Here is a tiny trained network, its code and every weight. The questions are about switching its units off for an input and a target symbol, where a switched-off unit gives its printed mean instead of its output.

import numpy as np


def w(rows, s, z=0):
    codes = np.array(rows[::2]) - 128.0
    scale = np.full(codes.shape[1], s)
    scale[-1] = z or s
    return codes * scale


def f(y):
    return y / 2 * (1 + np.tanh(0.7978845608 * (y + 0.044715 * y**3)))


def softmax(a):
    e = np.exp(a - a.max(-1, keepdims=True))
    return e / e.sum(-1, keepdims=True)


def log_softmax(a):
    a = a - a.max(-1, keepdims=True)
    return a - np.log(np.exp(a).sum(-1, keepdims=True))


def net(x, mask):
    ids = ['αβεζηθλμξπσφω'.index(c) for c in x.split()]
    T = len(ids)
    res = E[ids] + P[:T]
    r = res
    for j in range(3):
        rows = slice(2 * j, 2 * j + 2)
        q, k, v = (r @ M[0][rows].T for M in (Q, K, V))
        z = softmax(np.where(np.tri(T) > 0, q @ k.T / 2**0.5, -1e9)) @ v
        o = O[0][rows]
        res = res + np.where(mask[j], z, o[:, -1]) @ o[:, :-1]
    y = f(res @ A[0][:, :-1].T + A[0][:, -1])
    res = res + np.where(mask[3:19], y, B[0][:, -1]) @ B[0][:, :-1]
    return log_softmax(res[-1] @ U[:, :-1].T + U[:, -1])


Q, K, V, O, A, B = {}, {}, {}, {}, {}, {}
E = w([
[135,120,121,145],'α',
[160,115,111,248],'β',
[64,138,87,130],'ε',
[159,82,104,128],'ζ',
[137,101,143,185],'η',
[93,183,139,109],'θ',
[109,100,115,86],'λ',
[131,116,152,85],'μ',
[147,146,77,149],'ξ',
[106,142,136,92],'π',
[37,181,94,72],'σ',
[163,112,6,76],'φ',
[145,86,184,160],'ω',
],0.019)
P = w([
[225,245,127,108],'0',
[94,135,109,111],'1',
[85,128,107,111],'2',
[79,126,113,106],'3',
[76,117,107,104],'4',
[82,129,115,97],'5',
[83,122,105,96],'6',
[75,109,102,96],'7',
[80,117,116,94],'8',
[81,116,110,87],'9',
[84,117,106,86],'10',
[86,122,111,78],'11',
],0.011)
Q[0] = w([
[53,109,220,99],'head 1',
[231,114,186,222],'head 1',
[31,104,167,99],'head 2',
[193,128,156,199],'head 2',
[31,173,114,9],'head 3',
[111,110,138,105],'head 3',
],0.012)
K[0] = w([
[218,126,254,154],'head 1',
[20,108,140,150],'head 1',
[204,204,151,117],'head 2',
[54,86,144,176],'head 2',
[206,191,162,106],'head 3',
[133,173,133,99],'head 3',
],0.015)
V[0] = w([
[195,103,172,37],'head 1',
[114,236,245,149],'head 1',
[60,164,56,109],'head 2',
[139,85,63,224],'head 2',
[215,6,124,92],'head 3',
[50,139,78,78],'head 3',
],0.011)
O[0] = w([
[133,73,117,6,176],'head 1',
[64,137,194,127,184],'head 1',
[231,186,99,134,193],'head 2',
[84,113,118,215,37],'head 2',
[119,67,95,88,2],'head 3',
[156,168,142,137,138],'head 3',
],0.012,0.0065)
A[0] = w([
[84,161,109,145,255],'neuron 1',
[179,169,70,225,150],'neuron 2',
[163,149,95,127,11],'neuron 3',
[123,137,32,129,120],'neuron 4',
[144,151,128,50,95],'neuron 5',
[160,139,149,102,111],'neuron 6',
[190,48,170,182,158],'neuron 7',
[33,140,165,120,209],'neuron 8',
[108,90,145,99,79],'neuron 9',
[201,90,158,195,123],'neuron 10',
[55,77,201,104,69],'neuron 11',
[181,75,145,155,144],'neuron 12',
[140,174,125,144,186],'neuron 13',
[149,86,86,136,101],'neuron 14',
[55,94,144,125,109],'neuron 15',
[58,74,248,168,88],'neuron 16',
],0.011,0.0082)
B[0] = w([
[207,55,137,108,207],'neuron 1',
[65,103,89,131,226],'neuron 2',
[86,139,183,172,148],'neuron 3',
[155,142,179,122,182],'neuron 4',
[66,126,99,164,235],'neuron 5',
[122,140,113,151,165],'neuron 6',
[88,244,149,100,139],'neuron 7',
[120,110,159,127,255],'neuron 8',
[99,161,99,180,150],'neuron 9',
[107,141,128,98,156],'neuron 10',
[145,168,137,183,194],'neuron 11',
[105,201,134,83,140],'neuron 12',
[147,65,96,128,190],'neuron 13',
[147,172,171,154,150],'neuron 14',
[132,136,156,188,167],'neuron 15',
[186,176,105,77,184],'neuron 16',
],0.011,0.013)
U = w([
[130,132,140,149,185],'α',
[159,121,146,193,82],'β',
[195,53,66,152,172],'ε',
[82,62,147,176,93],'ζ',
[138,141,154,162,91],'η',
[149,204,192,83,106],'θ',
[87,116,76,50,195],'λ',
[61,181,117,170,4],'μ',
[195,2,166,86,216],'ξ',
[96,160,149,126,55],'π',
[154,240,78,156,116],'σ',
[192,158,99,74,205],'φ',
[99,181,155,185,3],'ω',
],0.0088,0.0038)

Each question gives the input, a string of symbols that net reads in full, and the target symbol t.
The units are the heads (2 rows each of Q, K, V and O) and the neurons (one row each of A and B). Each row of codes is followed by its name. A weight is (code - 128) times the scale printed after its matrix; where a second scale follows, it is the last column's (O, A, B and U).
mask holds one flag per unit, heads first, then neurons. A switched-off unit (its flag False) gives its mean, the last column of its rows in O or B, instead of its output. The means were averaged over made-up inputs and are rounded, as every weight is.
A unit's drop is (log p(t) with every unit on - log p(t) with that unit switched off) / (log p(t) with every unit on - log p(t) with every unit switched off).
The circuit of an input: a set's keep is (log p(t) with only the set's units on - log p(t) with every unit switched off) / (log p(t) with every unit on - log p(t) with every unit switched off). Starting from the 12 units with the biggest drops (on a tie, the unit counted first), units are removed one at a time, each time the one whose removal leaves the highest keep (on an exact tie, the one counted first), for as long as the keep stays at least 0.8.
units of the circuit, in order: the units of the circuit, biggest drop first
most important unit: the unit with the biggest drop
top k neurons: the k neurons with the biggest drops, biggest first
which heads matter: for each layer, one digit per head in row order, 1 if its drop is at least 0.15 and else 0, layers parted by /
drop when u is switched off: that unit's drop, to one decimal
input λ λ ξ λ ξ θ ζ λ ω η ζ, target φ: units of the circuit, in order => (neuron 5; head 1; neuron 8; neuron 12)
input σ θ π ξ θ θ, target σ: top 2 neurons => (neuron 8; neuron 6)
input ε θ ξ λ α λ, target ε: which heads matter => 110
input θ λ θ μ λ σ θ λ λ ζ σ θ, target θ: which heads matter => 101
input ω λ λ λ λ ω π λ ξ ω θ, target ω: which heads matter => 111
input μ φ θ θ ξ σ θ θ, target μ: which heads matter => 111
input ξ λ λ σ λ λ ε ε ξ μ θ, target ξ: which heads matter => 000
input λ θ φ λ ζ β, target σ: which heads matter => 101
input ζ λ σ λ λ θ σ, target ζ: units of the circuit, in order => (head 2; head 3; neuron 15)
input λ ω ε, target λ: units of the circuit, in order => (head 1; neuron 11)
input θ ξ μ, target θ: units of the circuit, in order => (head 1; neuron 16)
input ε σ λ ξ θ, target ε: top 2 neurons => (neuron 13; neuron 1)
input σ ζ λ α α ζ σ ε ε, target σ: which heads matter => 011
input ζ ω ξ ξ σ ζ λ φ β λ μ ξ, target σ: which heads matter => 110
input ζ θ θ ξ ξ λ, target ζ: units of the circuit, in order => (head 2; neuron 15)
input μ λ ζ σ φ β ξ φ λ λ, target μ: which heads matter => 110
input α λ η ω, target θ: most important unit => neuron 7
input ω σ α, target ξ: which heads matter => 000
input φ θ λ σ ε λ φ λ λ ξ ε, target φ: which heads matter => 101
input σ θ λ λ λ θ ξ θ θ π π, target σ: which heads matter => 011
input ω λ σ, target ω: most important unit => neuron 11
input β θ λ λ ε, target β: most important unit => head 2
input λ ξ σ ξ, target ε: top 2 neurons => (neuron 13; neuron 2)
input φ θ λ, target φ: drop when head 1 is switched off => 0.6
